Below is a small trained network, with its code and all its weights. Each question gives an input and a class and asks what happens when units are switched off, that is, made to give their printed mean instead of their output.

import numpy as np


def w(rows, s, z=0):
    codes = np.array(rows[::2]) - 128.0
    scale = np.full(codes.shape[1], s)
    scale[-1] = z or s
    return codes * scale


def f(y):
    return np.maximum(y, 0)


def log_softmax(a):
    a = a - a.max(-1, keepdims=True)
    return a - np.log(np.exp(a).sum(-1, keepdims=True))


def net(x, mask):
    res = np.array(x, float).reshape(1, 8) / 4 @ E
    y = f(res @ A[0][:, :-1].T + A[0][:, -1])
    res = res + np.where(mask, y, B[0][:, -1]) @ B[0][:, :-1]
    return log_softmax(res[-1] @ U[:, :-1].T + U[:, -1])


A, B = {}, {}
E = w([
[72,130,143,41,53,245,192,43,149,197,19],'x0',
[130,138,118,106,72,182,91,120,124,78,132],'x1',
[63,208,81,203,58,108,146,3,78,158,230],'x2',
[120,121,113,118,95,165,96,129,114,92,125],'x3',
[150,106,211,134,51,72,80,165,9,113,31],'x4',
[117,87,93,118,133,106,95,134,96,138,111],'x5',
[131,133,142,141,154,104,154,132,139,155,131],'x6',
[141,104,229,182,187,242,17,128,118,207,195],'x7',
],0.0071)
A[0] = w([
[232,122,123,93,144,137,157,180,171,124,74,92],'N1',
[101,92,137,55,167,240,163,108,72,230,110,127],'N2',
[132,138,130,183,166,83,52,177,122,81,207,64],'N3',
[113,172,53,73,80,51,187,116,174,125,91,120],'N4',
[61,191,114,232,71,87,172,38,44,151,167,72],'N5',
[130,111,211,152,88,101,127,85,74,122,67,254],'N6',
[185,150,101,114,164,83,100,201,105,75,214,109],'N7',
[120,142,45,99,152,123,149,143,218,153,234,74],'N8',
[72,164,47,152,85,131,111,122,73,113,232,142],'N9',
[54,21,34,95,177,202,149,94,254,134,171,186],'N10',
[134,63,173,72,205,146,113,172,192,13,109,102],'N11',
[161,109,60,117,116,75,199,156,150,33,82,85],'N12',
[135,121,151,186,196,195,24,121,151,198,116,78],'N13',
[135,71,133,112,87,141,131,227,168,164,114,88],'N14',
],0.0076,0.009)
B[0] = w([
[138,139,37,82,101,178,113,143,151,212,135,167],'N1',
[74,195,161,158,140,107,137,89,121,80,36,198],'N2',
[55,178,179,79,76,108,191,78,147,79,24,190],'N3',
[134,153,149,215,116,118,46,11,109,126,127,201],'N4',
[155,164,111,31,99,157,63,238,150,201,103,218],'N5',
[162,77,116,155,149,94,224,182,61,58,187,223],'N6',
[44,202,86,93,151,132,177,64,103,94,80,194],'N7',
[172,59,173,98,61,110,160,150,159,109,132,193],'N8',
[152,133,177,124,201,173,127,165,116,204,131,214],'N9',
[153,71,129,95,100,106,185,167,59,69,208,248],'N10',
[149,145,90,120,139,195,93,150,126,193,128,191],'N11',
[173,183,188,192,63,118,23,85,151,119,136,184],'N12',
[153,96,253,187,41,113,40,59,173,159,147,193],'N13',
[125,142,77,144,95,138,133,166,130,210,102,154],'N14',
],0.0072,0.013)
U = w([
[145,130,168,233,68,101,47,76,163,136,147,46],'0',
[162,168,93,38,132,163,128,194,134,242,100,44],'1',
[2,180,137,56,120,129,226,66,142,83,35,66],'2',
[189,132,124,133,189,141,173,115,90,105,151,246],'3',
[124,125,118,178,127,123,178,167,129,109,156,237],'4',
[193,70,160,101,104,80,198,192,100,66,162,52],'5',
],0.0099,0.012)

Each question gives the input, the list of numbers given to net, and the class t.
The units are the neurons (one row each of A and B). Each row of codes is followed by its name. A weight is (code - 128) times the scale printed after its matrix; where a second scale follows, it is the last column's (A, B and U).
mask holds one flag per neuron, in row order. A switched-off neuron (its flag False) gives its mean, the last column of its row in B, instead of its output. The means were averaged over made-up inputs and are rounded, as every weight is.
A unit's drop is (log p(t) with every unit on - log p(t) with that unit switched off) / (log p(t) with every unit on - log p(t) with every unit switched off).
The circuit of an input: a set's keep is (log p(t) with only the set's units on - log p(t) with every unit switched off) / (log p(t) with every unit on - log p(t) with every unit switched off). Starting from the 12 units with the biggest drops (on a tie, the unit counted first), units are removed one at a time, each time the one whose removal leaves the highest keep (on an exact tie, the one counted first), for as long as the keep stays at least 0.8.
units of the circuit, in order: the units of the circuit, biggest drop first
top k neurons: the k neurons with the biggest drops, biggest first
drop of u: that unit's drop, to one decimal
input [-6,-8,-7,2,-7,4,1,-8], class 0: units of the circuit, in order => (N12)
input [-7,3,-6,-8,8,7,6,-1], class 3: top 2 neurons => (N6 N5)
input [2,0,1,-5,8,-3,-2,7], class 5: top 4 neurons => (N6 N4 N12 N11)
input [-7,8,2,2,2,6,6,-8], class 0: top 2 neurons => (N12 N4)
input [-3,-6,-2,5,-4,-4,-2,7], class 0: top 2 neurons => (N13 N6)
input [-7,-3,-1,4,1,-8,4,3], class 2: units of the circuit, in order => (N3 N7)
input [4,5,5,0,-7,-8,5,5], class 5: top 3 neurons => (N10 N8 N4)
input [-7,1,6,7,8,-6,6,4], class 5: top 2 neurons => (N6 N2)
input [-5,5,6,0,7,0,-4,2], class 5: top 3 neurons => (N6 N11 N4)
input [3,7,8,2,8,6,5,0], class 1: top 2 neurons => (N5 N10)
input [4,3,7,4,-4,4,-2,-3], class 1: top 3 neurons => (N5 N9 N6)
input [-1,-5,-3,5,-8,-8,6,1], class 5: top 2 neurons => (N10 N8)
input [-6,-8,1,3,-3,-7,6,0], class 2: top 2 neurons => (N3 N7)
input [-5,8,-8,-5,4,-3,0,5], class 1: units of the circuit, in order => (N11)
input [-3,5,1,-2,-3,-7,-6,-8], class 0: top 2 neurons => (N12 N4)
input [1,2,-2,4,-7,2,-6,8], class 0: top 3 neurons => (N13 N6 N2)
input [6,3,-1,1,8,-3,-6,2], class 5: top 4 neurons => (N6 N7 N3 N4)
input [-8,-6,-6,-7,6,3,-4,-6], class 2: top 2 neurons => (N7 N3)
input [5,-1,1,-4,-4,-3,4,-5], class 0: units of the circuit, in order => (N4 N7)
input [1,5,-1,1,-5,1,-4,8], class 0: units of the circuit, in order => (N13)
input [-6,-6,-5,-1,4,-5,-2,-3], class 2: units of the circuit, in order => (N7 N3)
input [-7,4,-7,4,7,6,7,3], class 1: drop of N4 => 0.1
input [-5,6,7,-1,-1,-7,-4,-2], class 1: drop of N5 => 0.4
input [7,-6,-8,-4,-1,-6,8,-5], class 1: drop of N4 => -0.1
input [3,4,-1,-2,2,-4,-7,-7], class 0: drop of N9 => 0.0
